[[115 110 145 117 138 119]
 [117 120 122 105 113 140]]
145

[[141 122 125 153 114 131 119]
 [119 129 144 125 138 121 156]]
125

[[136 107 131 138 123 136]
 [125 156 125 109 129 125]]
131

[[147 136 107 118 134]
 [146 100 135 125 134]]
107

[[128 129 117 133]
 [119 121 114 157]]
117

[[123 153 151 123]
 [126 157 150 121]]
151
---
[[146 119 105 152 142 131 130 142 108 117 146]
 [147 140 114 143 143 114 110 127 140 126 136]
 [149 119 124 119 133  99 112 125 151 113 108]
 [156 110 137 128 141 149 121 150 109 127 144]
 [113 128 137 131 101 147 154 116 103 119 108]] --> 149

[[131 101 124 129 147 116 127 125 132 127 125 133 129 129 133 131]
 [128 111 124 132 142 119 146 125 133 131 130 128 138 124 126 130]
 [130 101 124 129 147 116 127 125 133 127 125 133 129 130 133 131]
 [138 114 122 124 136 116 137 121 129 133 119 129 134 127 137 140]
 [138 109 123 124 140 115 133 122 129 132 119 131 131 127 136 137]
 [121 112 126 136 142 122 143 122 134 130 132 128 137 131 124 129]
 [138 110 122 124 139 115 133 122 129 132 119 130 132 127 137 137]
 [138 113 122 124 137 116 136 121 129 133 119 129 133 128 138 139]
 [121 113 126 136 142 123 142 122 134 131 132 128 137 132 124 130]
 [137 115 123 124 136 117 139 121 129 133 120 129 135 127 136 139]
 [133 102 123 128 146 115 128 125 132 128 124 133 129 128 133 132]
 [126 111 125 134 142 120 146 125 133 131 131 128 138 125 125 129]] --> 137

[[133 135 103 121 141 124 116 122 131 132]
 [128 129 128 128 128 128 128 129 128 129]
 [128 127 127 128 128 127 129 128 129 129]
 [129 128 129 129 128 127 128 127 128 128]
 [131 145 130 129 150 130 134 136 123 136]
 [128 128 129 129 127 127 129 129 128 128]
 [145 143 142 120 143 140 141 120 130 115]] --> 131

[[141 122 136 110 128 128 125 128 122 125 127 136 146 121 139 126]
 [139 147 127 116 132 135 114 120 129 125 139 127 113 128 133 122]
 [131 119 125 141 119 142 127 121 113 137 121 135 120 130 122 139]
 [106 121 139 115 131 123 124 133 135 126 131 132 136 131 127 130]
 [136 123 116 126 130 130 136 138 133 136 113 128 133 116 116 136]
 [122 135 136 129 109 135 118 133 130 135 118 116 126 124 144 125]
 [123 136 131 135 128 117 134 126 137 151 126 136 130 133 133 130]
 [146 129 131 137 130 126 120 147 125 109 128 134 126 133 123 135]] --> 122

[[151 143 148 110 150 109 107 130 116 120 130 149 149 120 108]
 [144 123 105 112 143 129 114 117 108 121 122 135 128 125 134]
 [110 120 131 133 111 143 114 113 146 114 148 124 135 138 119]
 [145 106 126 148 110 144 108 128 129 141 107 132 123 137 119]
 [104 124 133 107 120 125 138 150 121 125 114 127 115 119 112]
 [136 132 124 142 106 125 122 137 148 150 140 110 125 117 119]
 [122 110 145 114 128 139 144 120 112 148 138 109 133 138 112]
 [139 138 115 146 105 144 146 119 140 147 122 120 127 118 137]
 [124 150 126 126 114 108 121 112 138 116 144 113 149 118 139]] --> 122

[[126 129 112 148 106 131 118]
 [128 127 122 136 130 134 124]
 [128 128 122 137 129 136 124]
 [129 127 124 137 131 130 125]
 [127 121 126 134 125 132 127]
 [121 116 120 128 124 123 130]
 [119 114 119 132 126 134 130]
 [117 116 116 133 125 125 131]
 [132 130 141 115 138 124 134]
 [127 130 125 131 125 117 128]
 [124 118 133 116 125 119 135]] --> 132

[[137 123 127 124 129 129 117 128 132 120]
 [125 130 129 129 128 128 132 128 127 131]
 [132 126 127 126 128 128 124 128 129 125]
 [133 125 127 126 128 128 122 128 130 124]
 [141 120 126 123 129 129 113 128 133 116]
 [108 140 131 136 126 126 152 128 120 146]
 [128 128 128 128 128 128 128 128 128 128]
 [124 130 129 129 128 128 132 128 127 131]
 [108 140 131 136 126 126 152 128 120 146]
 [105 142 132 138 126 126 156 128 119 149]
 [104 142 132 138 126 126 157 128 118 150]
 [119 134 130 132 127 127 139 128 124 137]] --> 105

[[140 139 122 124 138 123 143 120 110 118]
 [113 157 145 122 118 102 137 124 154 125]
 [106 131 147 126 118 100 134 141 138 124]
 [107 109 124 125 134 119 142 133 132 107]
 [140 107 122 135 131 143 116 138 103 138]
 [126 135 126 130 123 142 116 118 157 137]] --> 107

[[141 151 117 146 134 139]
 [135 116 116 131 121 123]
 [130 118 116 133 124 124]
 [128 121 118 132 127 114]
 [113 129 123 139 124 125]
 [143 120 131 141 109 129]
 [121 113 130 146 123 128]
 [134 119 140 145 137 122]
 [115 126 136 116 128 125]
 [141 136 135 128 139 118]
 [123 134 145 133 121 135]] --> 115
---
[[126 132 118 133 123 121]
 [134 131 133 130 116 114]
 [121 116 136 106 131 109]] yields 132

[140 137  99 109 125 132] yields 137

[158 137 141 121 116 124] yields 137

[110 151 116 104 126 141] yields 151

[134 106 128 112] yields 106

[[136 114 124 136 128 136]
 [100 122 118 115 133 104]
 [114 114 119 125 133 118]] yields 114
---
[137 158 111 112 105] → 111
[149  99 110 105 124] → 110
[155 104 145 101 151] → 145
[137 127 151 133 105] → 151
[125 157 115 137 139] → 115
[121 120 118 154 123] → 118
[121 104 137 120 117] → 137
